[-62  -7 -41  42  -8 -43  31 -87  53   3 -13   4 -24  35 -19  27 118   6
  -8  70 -29 -24  82  10  18   1  40   8 -22 -27  14 -93  80 -30  -1] -> Nedo
[  40    2  -46  -32   -8   -1   12   37  -33  -67   23  -50  -57   27
  -27   67  -42  -13  -14   70 -102   36   -2   45  -17    7   63  -65
  -48  -37   26  -26  -60   83  -51] -> pifo
[ -42   63   -1  -57    2  -51   45   36   27  -17  -65    7  -50   26
  -48 -102  -13  -60  -33   -2  -32   12   -8   83   67  -67   37  -46
   23  -26  -27  -13  -37   70   40] -> buned
perm: [ -13  -14   70 -102   36   -2   45  -17    7   63  -65  -48  -37   26
  -26  -60   83  -51   40    2  -46  -32   -8   -1   12   37  -33  -67
   23  -50  -57   27  -27   67  -42] : pifo
perm: [  -8  -27  -65  -13  -42   37  -51   40   23   12  -37   45  -26   27
   -2  -32  -60    7  -46 -102   26  -50   36  -57  -48   70   -1   63
    2  -17   67  -33   83  -13  -67] : buned

